In the rows, zero is written as 128.
Known rows:
[121  73 148 116  99 122 108 111  75 108 131 179 101 131 150 132 110 137
 108  91  93 109 145 148 129 182 125 151 123 163 110]: stilu
[128  82 138 115 101 106 104 127  70 119 133 195  99 134 148 132 110 140
 145  97  89 107 136 139 125 187 117 139 144 132 113]: rafemul
[158  96 122 111  99 109 139 112  70 140 135 180  99 133 152 132 100 142
 125  83 125 107 147 181 115 183 120 164 131 145 141]: tidak
[138  88 151 138 100 104 168 131  75 188 136 177  98 131 176 131 146 136
 100  76  89 120 159 160 121 231 117 181 115 128 122]: plukapon
[122  85 135 127 100 138 101 110  71 110 143 172 154 131 145 167 111 137
 129  78  86 136 141 150 122 182 149 153 135 189 113]: plalin
[145  68 127 124 148 106 153 132  88 145 140 162 101 131 150 144 101 173
  96  85 103 125 137 152 114 182 110 158 112 147 133]: benuvus
[117  78 125 121 102 147  99 106  71 119 134 175 124 130 146 146 102 139
 124  76  79 114 142 138 131 181 174 150 156 179 109]: magrafle
[150  78 131 115  99 108 139 120  70 137 137 175  99 133 148 132 103 148
 126  82 116 107 150 163 118 181 112 151 148 164 114]: stabristu
[123  75 152 121 100 119 106 109  76 110 133 183 103 130 149 135 108 139
 110  90  90 109 142 146 126 181 124 152 123 158 111]: plole
[126  69 138 119  98 110 106 106  98 138 132 163 110 134 178 173 128 138
 122 129  94 117 135 154 116 183 111 162 141 153 125]: drestar
[124  81 166 112 109 123 108 127  92 107 132 196  98 131 145 132 103 144
  98  86 100 108 171 148 123 181 127 165 116 203 105]: gusor
[128 101 114 112 100 104 167 107  72 109 134 191  98 131 169 133 100 144
 160 101 117 108 161 138 163 211 151 139 112 127 158]: likur
[132  82 139 118 101 104 104 123  71 119 133 196  98 134 147 133 109 140
 144  98  88 107 137 138 124 187 115 139 145 133 113]: feren
[134  68 187 128 107 118 132 120  77 108 131 188 117 132 148 131 106 146
 107  83  93 108 136 147 121 181 116 140 112 151 114]: skepu
[121  79 161 112 105 122 106 122  87 107 131 191 100 131 146 133 104 142
 101  86  98 109 162 148 126 181 127 158 119 191 107]: medok
[144  78 131 114  98 107 136 127  70 137 136 173 102 133 147 133 104 152
 129  81 119 106 151 162 118 180 112 146 148 165 112]: viflir
[156  84 117 112 135 108 153 116 102 147 136 164  99 130 158 148 101 154
  96  87 116 110 136 178 114 182 119 183 114 134 177]: melal
[129  69 138 126 114 106 154 121  71 109 133 172 108 146 160 132 100 168
 111  93 114 107 147 137 155 185 122 137 114 135 115]: tremas
[132  69 139 114 102 106 134 119  78 126 136 172  99 131 149 137 107 142
 107  86 107 111 145 145 124 181 116 164 120 166 123]: tatredrul
[117  71 159 122  98 120 102 109  79 108 131 183 103 134 147 135 107 136
 102  89  86 110 146 140 132 180 135 155 120 165 107]: rolik
[147  76 127 113  99 109 140 121  70 137 136 173  99 134 148 133 104 146
 122  82 121 109 152 164 119 181 113 151 148 166 114]: groklek

Facts:
gavebras	θ	trurabram; brubru	θ	stoplelo; deki	θ	druvos; vodi	θ	gamo; nanen	θ	skobrilel; gesan	θ	bobupek
grazan	θ	lenoklek; rafemul	θ	kadrin; triklor	θ	skeplur; sabis	θ	doplur; trurabram	θ	defol; vodrer	θ	brubru
grostur	θ	brema; vetres	θ	stinus; drokadak	θ	nifol; bresis	θ	zazek; totrin	θ	bobupek; bigrun	θ	fladra
romuven	θ	brubru; dusko	θ	stoplelo; benuvus	θ	skeplur; tivek	θ	fufin; skagrebrin	θ	gamo; fliragras	θ	floplirom
doplur	θ	stosiklik; trepo	θ	trurabram; trestus	θ	bobupek; drudun	θ	doplur; kisas	θ	fladra; vukisol	θ	stinus
voda	θ	defol; vosi	θ	fladra; limidre	θ	stosiklik; drestar	θ	drupa; potram	θ	kidugri; broplur	θ	skabak
druvos	θ	medok; plalik	θ	druvos; fuzes	θ	kidugri; sisur	θ	tazote; zedren	θ	druvos; zofla	θ	gamo
trame	θ	fufin; nifol	θ	stosiklik; plukapon	θ	trurabram; dobal	θ	fumuk; labren	θ	fumuk; plegos	θ	trurabram
stivir	θ	druvos; trovin	θ	fladra; dunas	θ	beskil; tribazil	θ	stinus; guzo	θ	skeplur; duflu	θ	fumuk
drufu	θ	meplalak; ditika	θ	kadrin; meskuzos	θ	trurabram; dudra	θ	stosiklik; mebon	θ	skobrilel; mosu	θ	floplirom
drarek	θ	brubru; flustek	θ	doplur; zugrar	θ	tazote; fumuk	θ	medok; skobrilel	θ	ploskon; rebin	θ	skobrilel
drupa	θ	stosiklik; stinus	θ	brema; gribas	θ	bobupek; plimum	θ	truflum; stokla	θ	dusko; pleflik	θ	stilu
bevustim	θ	ploskon; grifla	θ	bruzin; redru	θ	meplalak; magrafle	θ	zakik; brudas	θ	brema; pledre	θ	kadrin
fliflor	θ	trurabram; gamos	θ	brema; triskagros	θ	meplalak; fliperun	θ	zuras; likur	θ	bruzin; travar	θ	bruzin
bruzin	θ	flivul; tidak	θ	fladra; skeplur	θ	skabak; mupe	θ	tazote; gamo	θ	flivul; stabristu	θ	plole
flisis	θ	kadrin; pludevo	θ	kloflan; klutrom	θ	flivul; leme	θ	tazote; solen	θ	dusko; skepu	θ	stinus
resta	θ	stilu; zudor	θ	zuras; klifeskar	θ	stilu; meplalak	θ	flivul; gadonun	θ	flivul; liplo	θ	tazote
plole	θ	zazek; broplik	θ	skobrilel; vigrik	θ	meplalak; dreflo	θ	zakik; flusiplis	θ	brema; regon	θ	defol
fonom	θ	zakik; tazote	θ	beskil; groklek	θ	potram; gusor	θ	medok; gazuk	θ	skeplur; rolo	θ	trurabram
feren	θ	kadrin; flaram	θ	bruzin; tubek	θ	brema; trudre	θ	truflum; viflir	θ	fladra; drelik	θ	gamo
tremas	θ	flivul; rolik	θ	brema; zubror	θ	ploskon; tatredrul	θ	pledre; tofo	θ	pludevo; bemus	θ	brema
zuras	θ	stosiklik; drefek	θ	skabak; rarirom	θ	ditika; megrir	θ	floplirom; drusta	θ	medok; tredrozo	θ	kadrin
nofi	θ	zazek; melal	θ	skeplur; floplirom	θ	stosiklik; kobimin	θ	fuzes; todreste	θ	druvos; fumaklel	θ	defol
plalin	θ	zakik; mubripli	θ	kidugri; beskil	θ	zakik; rosker	θ	flisis; truflum	θ	medok; sitre	θ	brema
trudem	θ	bruzin; stilu	θ	zazek; bobupek	θ	defol; pitrel	θ	flivul; regribin	θ	skobrilel; veskik	θ	stinus
gavebras	Φ	475; deki	Φ	488; vodi	Φ	547; nanen	Φ	974; gesan	Φ	475; grazan	Φ	954
rafemul	Φ	974; triklor	Φ	475; sabis	Φ	547; vodrer	Φ	253; grostur	Φ	253; vetres	Φ	113
drokadak	Φ	954; bresis	Φ	253; totrin	Φ	253; bigrun	Φ	488; romuven	Φ	113; benuvus	Φ	547
tivek	Φ	475; skagrebrin	Φ	547; fliragras	Φ	954; trepo	Φ	475; trestus	Φ	475; drudun	Φ	475
kisas	Φ	974; vukisol	Φ	113; voda	Φ	547; vosi	Φ	488; drestar	Φ	475; broplur	Φ	954
plalik	Φ	113; sisur	Φ	974; zedren	Φ	488; zofla	Φ	974; plukapon	Φ	475; dobal	Φ	488
labren	Φ	113; plegos	Φ	475; stivir	Φ	488; trovin	Φ	488; dunas	Φ	954; tribazil	Φ	253
guzo	Φ	253; duflu	Φ	954; drufu	Φ	113; meskuzos	Φ	954; dudra	Φ	113; mebon	Φ	974
mosu	Φ	954; drarek	Φ	253; flustek	Φ	974; zugrar	Φ	547; rebin	Φ	974; gribas	Φ	974
plimum	Φ	253; stokla	Φ	475; pleflik	Φ	253; bevustim	Φ	253; grifla	Φ	974; redru	Φ	475
magrafle	Φ	253; brudas	Φ	547; fliflor	Φ	475; gamos	Φ	253; triskagros	Φ	974; fliperun	Φ	488
likur	Φ	974; travar	Φ	974; tidak	Φ	488; mupe	Φ	547; stabristu	Φ	488; klutrom	Φ	954
leme	Φ	547; solen	Φ	253; skepu	Φ	113; resta	Φ	253; zudor	Φ	974; klifeskar	Φ	253
gadonun	Φ	113; liplo	Φ	547; broplik	Φ	974; vigrik	Φ	547; dreflo	Φ	475; flusiplis	Φ	974
regon	Φ	547; fonom	Φ	113; groklek	Φ	488; gazuk	Φ	488; rolo	Φ	475; feren	Φ	974
flaram	Φ	954; tubek	Φ	954; trudre	Φ	253; viflir	Φ	488; drelik	Φ	547; tremas	Φ	113
rolik	Φ	954; zubror	Φ	547; tatredrul	Φ	475; tofo	Φ	475; bemus	Φ	954; drefek	Φ	488
rarirom	Φ	475; megrir	Φ	974; drusta	Φ	113; tredrozo	Φ	974; nofi	Φ	974; melal	Φ	547
kobimin	Φ	547; todreste	Φ	488; fumaklel	Φ	253; mubripli	Φ	547; rosker	Φ	113; sitre	Φ	113
trudem	Φ	974; pitrel	Φ	113; regribin	Φ	974; veskik	Φ	475; zakik	γ	flustek; deki	γ	plegos
deki	γ	brema; deki	γ	dobal; vodi	γ	nofi; gesan	γ	doplur; rafemul	γ	flustek; vodrer	γ	drudun
vodrer	γ	plalik; grostur	γ	stivir; grostur	γ	flustek; vetres	γ	viflir; vetres	γ	flustek; totrin	γ	vodrer
romuven	γ	beskil; benuvus	γ	stivir; benuvus	γ	zuras; doplur	γ	skeplur; drudun	γ	dobal; vukisol	γ	brudas
voda	γ	grazan; voda	γ	trepo; vosi	γ	flustek; ploskon	γ	trepo; potram	γ	gamos; broplur	γ	tredrozo
kadrin	γ	grazan; kadrin	γ	gadonun; plalik	γ	grazan; zedren	γ	plegos; zedren	γ	nofi; zofla	γ	viflir
zofla	γ	rarirom; plukapon	γ	mebon; labren	γ	drudun; labren	γ	dobal; plegos	γ	grazan; stivir	γ	grazan
trovin	γ	grazan; tribazil	γ	trepo; duflu	γ	plegos; drufu	γ	feren; meskuzos	γ	stokla; meskuzos	γ	plegos
meskuzos	γ	viflir; meskuzos	γ	sitre; dudra	γ	leme; mosu	γ	romuven; mosu	γ	grazan; mosu	γ	zedren
mosu	γ	dobal; drarek	γ	grazan; flustek	γ	grazan; zugrar	γ	deki; drupa	γ	stilu; drupa	γ	sitre
drupa	γ	tredrozo; plimum	γ	skepu; plimum	γ	plegos; plimum	γ	viflir; plimum	γ	flustek; stokla	γ	drudun
stokla	γ	gamos; stokla	γ	dobal; pleflik	γ	zedren; grifla	γ	plegos; grifla	γ	brudas; redru	γ	benuvus
redru	γ	plegos; brudas	γ	broplik; fliflor	γ	grazan; gamos	γ	grazan; gamos	γ	flustek; triskagros	γ	mosu
likur	γ	grazan; tidak	γ	grazan; tidak	γ	broplur; mupe	γ	viflir; stabristu	γ	zubror; flisis	γ	grazan
leme	γ	dobal; skepu	γ	grostur; skepu	γ	brema; skepu	γ	dobal; zudor	γ	grazan; klifeskar	γ	fliflor
plole	γ	melal; broplik	γ	grazan; vigrik	γ	plegos; vigrik	γ	kadrin; skabak	γ	plegos; skabak	γ	viflir
regon	γ	beskil; gazuk	γ	stokla; gazuk	γ	dudra; rolo	γ	grazan; feren	γ	flustek; feren	γ	broplik
flaram	γ	duflu; flaram	γ	drudun; tubek	γ	grazan; drelik	γ	vukisol; tremas	γ	plole; tremas	γ	zuras
bemus	γ	kadrin; zuras	γ	grazan; zuras	γ	plegos; zuras	γ	flustek; rarirom	γ	feren; tredrozo	γ	grazan
tredrozo	γ	dobal; nofi	γ	veskik; nofi	γ	dobal; nofi	γ	tredrozo; melal	γ	grazan; kobimin	γ	sitre
fufin	γ	nanen; plalin	γ	plegos; mubripli	γ	veskik; mubripli	γ	drokadak; truflum	γ	trepo; truflum	γ	gusor
truflum	γ	dudra; sitre	γ	grazan; trudem	γ	dobal; regribin	γ	trepo; veskik	γ	grazan; veskik	γ	viflir
veskik	γ	dobal

Rows:
No name comes twice in this set of rows, the named rows included.
[150  74 128 135 125 104 175 136  70 179 141 162  99 132 166 134 112 151
  95  78  94 133 143 162 115 195 111 166 111 129 129]	regon
[129  68 127 126 119 103 173 126  71 111 133 171 107 155 166 132 101 184
 117  98 120 106 150 138 173 194 122 138 113 126 116]	drufu
[173  93 121 145 123 105 177 113  72 183 140 163  98 139 172 141 102 145
  94  79  91 118 143 175 114 196 112 196 113 126 154]	voda
[207  68 113 124 169 206 162 139  74 175 214 163 223 133 150 229 102 140
 117  82  84 180 135 138 114 183 167 137 136 181 160]	leme

Now the same elements, written a new way:
Known rows:
[127  72 105 119 142 153 139 131 132 129 102 104  93 120 121 146 131 157
 111 142 101  98 154 152 127 145 113 124 117 140 131 117 132  71 127 117
 119]: rolik
[127 206 139 149 155 108 138 128 103 128 129  98 150 151 116 102 124 140
 107 127 109 152 138 127 132 148 126 148 143  93 128 146 144 133 133 146
 119]: medok
[126  99 112 116 132 137 148 127 117 125 107  91 130 128 126 160 142 155
 114 145 108  95 131 132 149 144 116 154 125 141 128 107 129 118 130 126
  97]: vetres
[131  82 116 133 128 137 142 132 129 121 130 108 129 128 121 125 113 120
 133 151 119  94 154  97 143 114 135 131 119 137 131 117 135  93 128 126
 106]: tredrozo
[106  65 100 155 137 173 137 122 134 128 133 127 142 136 111 156 122 110
 157 168 129 158 161 133 128  99 131 144 118 153 126 106 143 120 124 147
 155]: travar
[131 125 110  89 111 130 148 130 111 111 116  84 176 127 127 154 152 143
 127 150 110  94 121 118 165 137 109 162 118 137 131 118 134 134 135 135
 108]: grostur
[ 88  76 102 160 143 173 140 127 140 125 130 133 148 134 115 162 117 118
 137 160 128 152 200 146 120  95 129 130 121 156 127 102 132 107 123 133
 140]: vodi
[143 115 110  74 136 156 149 131 123 152 131  86  96 122 105 137 129 167
 128 148 105 115 210 133 128 143 130 124 119 150 129 112 127  93 125 116
 102]: sabis
[135 134 109 107 114 137 132 128 113  96 118 102 157 131 127 134 142 118
 134 145 109 109  94 112 160 136 114 167 119 120 131 130 148 115 137 139
 129]: magrafle
[138  88 110  78 146 143 149 131 131 157 119  81 102 118 111 133 135 182
 115 148 102 106 189 151 118 143 115 109 115 151 132 127 129  83 123 117
 112]: fliragras
[ 97 173 127 166 172 132 142 122 123 140 151 118 198 160 109 129 117 135
 131 152 137 210 170 144 110 120 125 133 135 117 127 137 150 160 126 162
 161]: flivul
[155 143 126  89 101 128 137 120 109 127 145 121 157 118 135 134 140 134
 120 152 111 130 117  95 172 136 110 126 111 137 129 153 141 151 138 122
 123]: fumaklel
[139 209 139  67 154  94 157 129 115 167 151  60 166 145 105 104 131 181
 109 136 117 149 194 120 116 136 125 129 140 118 129 151 136 155 127 132
 100]: drupa
[132 133 111  78 112 127 141 129 123 110 132  95 174 129 128 136 141 130
 131 151 117 107 126 104 154 112 111 156 119 134 132 134 142 132 132 131
 120]: vodrer
[ 99  57 100 133 145 160 142 126 142 118 144 128 161 135 120 151 109 107
 148 171 132 144 176 121 131  71 134 140 124 152 130 106 139 111 120 147
 147]: trudem
[132  78 116 155 118 145 142 132 126 131 115 104 130 129 115 136 125 123
 138 147 124  91 141 104 139 132 132 129 111 142 127 109 135 104 132 118
 100]: broplik
[117  90 119 160 115 138 146 128 113 133 117 108 128 129 119 143 133 125
 128 150 106 104 157 126 152 106 126 148 124 144 125 107 124 123 130 134
 112]: feren
[131 204 138 134 155 108 142 126 106 140 140  98 154 149 114 105 124 150
 108 132 112 161 151 125 130 146 124 137 139 102 127 148 144 144 132 144
 121]: stilu
[130 204 139 135 154 108 142 126 106 140 140  98 155 150 114 107 124 150
 108 133 114 162 151 126 130 144 124 136 140 102 127 148 143 142 132 144
 120]: zazek
[122  86 111 121 107 144 137 129 136 131 114 109 106 127 117 145 132 118
 134 145 112  98 154 113 136  91 125 151 126 146 127 117 134 123 129 121
 118]: regribin
[149  94 129 144 111 122 134 116 114 143 127 132 180 115 130 137 129 131
  99 155 124 103 112  95 161 143 134  86 104 153 120 168 128 125 139  98
 104]: plegos

Rows:
No name comes twice in this set of rows, the named rows included.
[125  87 111 110 127 140 141 128 127 121 131 109 125 126 124 131 116 121
 130 152 112 102 160 106 146  95 132 146 128 142 130 119 132  99 126 129
 111]	nofi
[119  92 118 162 118 139 147 127 110 132 119 108 131 130 120 143 132 127
 126 152 106 106 156 128 154 112 127 146 124 144 125 107 123 122 130 137
 109]	rafemul
[ 99  78 101 158 146 180 138 127 135 126 130 135 135 133 111 159 117 123
 142 159 125 159 194 149 121 113 129 128 118 149 127 101 137 103 124 137
 148]	skagrebrin
[105 199 145 204 148 100 144 130  93 120 121 105 172 156 123 111 128 134
  96 126 106 141 135 137 145 136 120 153 146  93 125 132 133 145 135 152
 112]	zakik
[ 95  56 101 165 155 167 138 127 142 132 118 129 135 130 118 154 122 139
 127 159 122 148 173 164 113 117 114 113 114 150 130 116 138  94 123 137
 155]	klutrom
[112  72 111 137 138 142 140 132 138 130 109 111 112 122 126 142 126 148
 106 143 106  99 168 144 126 119 111 116 120 143 131 125 129  83 125 116
 120]	broplur
[138 121 113 103 113 130 149 134 114 113 115  84 187 128 124 146 148 144
 131 150 119  86 114 108 160 153 112 148 108 136 131 114 139 128 137 128
 101]	gamos
[126  72 115 162 142 149 139 134 133 133 109 111 114 124 118 131 123 151
 115 143 114 103 151 142 123 160 117  98 107 136 130 122 134  74 129 116
 115]	grazan
[129  98 108  92 129 138 143 128 131 124 107  93 118 128 123 158 139 148
 119 142 112  94 130 122 137 131 117 155 126 141 130 117 137 115 129 118
 103]	vukisol
[127 105 111 129 132 161 138 129 120 127 119 119  98 125 116 144 123 138
 125 144 105 118 178 136 138 134 128 133 121 139 128 110 131  89 129 121
 115]	zubror
[139  73  99  75 137 131 140 133 130 115 102  92 168 124 119 145 129 137
 121 153 111  66 120 113 146 122 128 137 118 138 132 128 136  85 132 125
 113]	veskik
[ 86  78 101 169 144 176 137 121 135 123 134 128 158 134 115 164 121 119
 134 160 134 155 191 150 118 108 138 135 121 162 124 105 128 100 121 126
 131]	vigrik
[136 210 142 106 156  93 161 126 102 171 148  51 190 146 104 106 137 188
 105 138 125 146 185 125 119 171 134 122 131 126 125 145 129 150 128 126
  80]	zuras
[139 194 129 100 157 114 144 129 109 134 123  83 141 146 112 119 130 162
 109 129 108 139 143 127 130 156 125 149 140 105 129 136 144 130 132 138
 109]	stinus
[116 101 113 137 127 155 141 130 124 126 117 115 113 125 119 149 126 134
 118 143 108 110 183 135 138 122 129 135 124 146 127 107 125  95 128 115
 105]	benuvus

Now the same elements, written a new way:
Known rows:
[127 120 120  96 124  70 164  93  81 140 130 129 124  79 123 172 116  86
 141 211 119 123 107 107  94 133 162 114 170 157 123 134 125  49]: fliflor
[124 119 104 129 114  85 139 119  87 144 124 127 133 110 155 181 104 114
 133 177 119 120 101  89 110 142 143 106 162 158 114 153 139  76]: gesan
[107 147 107 141 145 128  98 107 156 108 124 120 160 107 196 137 135 122
 128 130 113 123 133 130 121 103 149  99 146 110 129 133  73 102]: benuvus
[ 76 147 113 116 128 101 112 121 131 126 150 130 128 114 140 154 101 105
 149 112 128 156 141  90 126 129 124  96 149 150 129 159 102 120]: bevustim
[102 158 104 122 154 134  97 113 167  99 132 107 153 101 168 137  98 113
 158 115 140 146 143 119 125 116 125 104 144 109 133 143  74 126]: zubror
[ 81 133 112 140 121  96 108 121 119 137 143 150 137 115 169 157 128 110
 122 129 106 135 131 101 124 118 146  96 150 147 131 150 106  99]: pleflik
[ 72 147 113 118 126 103 112 120 130 125 151 132 127 121 139 151 103 103
 149 110 128 152 141  90 122 131 124  97 148 144 130 161  98 120]: magrafle
[ 87 123 129 135 158 151 124 142 169 128  92 125 155  56 151 144 112 107
 105 140 112 120 142 138 132  65 163 132 121 133 102  92 100 111]: mosu
[ 95 115 122 143 141 146 110 130 143 119  96 119 159  95 166 148 112 114
 111 120 130 109 127 135 114 116 167 134 126 113 114 124  79 112]: broplur
[ 81 133 149 104 135 145 105 123 137 126 110 134 129 121  99 189  90 121
 141 111 129 150 121 118 160 145 153 115 123 136 124 175 115 112]: mebon
[115 145 135 174 110 194 126 174 157 142 154 144  93 194  72  97 140  58
 123 122 139 123 147  93 151 139 123 162 142 150 129 156  89 153]: stinus
[ 99 146 124 116 159 120 108  88 159 112 130 137 153  86 166 127 134  93
 132 147 121 129 146 143 105  84 168 114 161 106 137 112  57  79]: melal
[ 77 125 151 118 149 145 115 113 157 119 104 127 131  98 138 137 133  87
 114 126 129 111 129 145 104  93 183 125 138 101 109 108  45  94]: tubek
[153 128 124 172 148 202 145 200 162 193 132 150 127 132 112  98 151 104
  83 168 101 146 156  94 183  76 124 173 134 218 123  97 148 141]: doplur
[ 74 127 102 141 121  98 111 123 120 139 140 155 147 116 166 161 121 110
 121 126 108 127 141 101 114 111 144 108 149 149 131 151 109  95]: vodrer
[129 147 132 183  97 186 134 161 139 130 156 139  96 197  69  89 146  55
 127 131 150 119 146  97 138 176 131 176 147 138 147 176  84 152]: medok
[ 96 136 131 115 168 163 117 149 173 125 102  96 144  74 147 144  87 123
 134 114 136 151 133 119 147  95 131 115 118 142  99 108  92 143]: fliragras
[ 94 117 150 155 157  85  92 101 128 157 102 112 144 131 139 171 118 140
  88 130 133 141 117 104 141 142 176 170 149 144 100 167 133  96]: drufu
[ 99 147 119 158 165  94  83  96 155 119 123 118 178  91 203 129 119 151
 109 125 131 146 147 128 125 121 157 144 163 109 142 145  86 110]: drelik
[122 156 160 202 154 115 126 136 149 160 142 113 132 138  89  72 129 134
  85 144 166 181 170  92 166 190 144 245 169 163 158 180 128 167]: gamo
[ 74 119 109 132 123 117  87 128 119 150 152 166 134 144 174 162 122 102
 123 105 113 129 131  98 111 105 143  94 157 142 128 143  86  87]: tribazil

Rows:
No name comes twice in this set of rows, the named rows included.
[ 84 136 151  92 152 160 111 144 156 144 105 131 132 101 102 190  86 132
 133 119 114 166 130 115 179 105 141 109 118 165 112 148 138 117]	megrir
[111 142  93  99 120  95 141 114 100 118 143 118 140  86 146 158 101 105
 166 140 128 155 129  97 119 156 123  96 138 159 143 160 114 111]	fumaklel
[114 125  90 119 115  93 135 114  88 129 137 136 154  90 173 162 126 113
 138 151 108 132 126 105 114 139 143 104 141 159 143 151 117  87]	totrin
[ 79 136 134 125 142 157 103 135 163 107 108 103 133 111 140 145  93 103
 139  96 147 127 125 123 124 124 143 113 124 106 103 135  60 135]	rolik
[145 120 115 130 118 131 149 123 105  95  90  93 161  49 181 148 131 115
 127 161 120 112  93 145 127 157 164 113 110 119 123 129  96 110]	meskuzos
[134 117  97 120 111  83 151 117  77 138 123 123 136  98 153 182 104 111
 142 190 118 119  97  95 107 150 140 105 157 160 116 155 144  74]	plukapon
[ 91 121 116 142 125  95 117 122 116 158 127 133 126 153 152 176 112 124
 115 151 115 118 116  81 109 119 147 107 171 155 101 154 125  86]	rarirom
[ 94 106 145 117 132 150  90 126 117 149 106 162 143 132 135 193 108 130
 113 118 116 130 112 129 151 129 173 127 131 137 130 160 114  79]	regribin
[ 79 121 168  95 143 135 117  97 130 142 108 155 131 115  94 181 133 108
 112 143 109 131 126 142 137 112 197 129 141 137 131 145  96  65]	broplik
[106 161 106 115 174 146 102 134 185 115 128 108 152  81 171 137  92 122
 155 122 124 158 149 115 145  77 113  95 139 138 121 114  96 131]	sabis
[ 52 128 151 159 136  93 101 108 141 129  93 145 166  92 116 187 100 149
  91 127 117 133 149 135 153 138 188 173 135 126 134 190 155 104]	trudem
[ 60 127  97 162 128  92 131 152 155 148 118 149 136  93 131 191  81 106
 113 167  95 107 152  84 124  58 134 117 150 167  89 136 180 100]	drudun
[220 131  86 131  97 165 204 150  71 118 130  99 135  90  90 104 138  74
 160 207 143 134 124 110 143 217 120 185 117 190 169 163 140 136]	trurabram

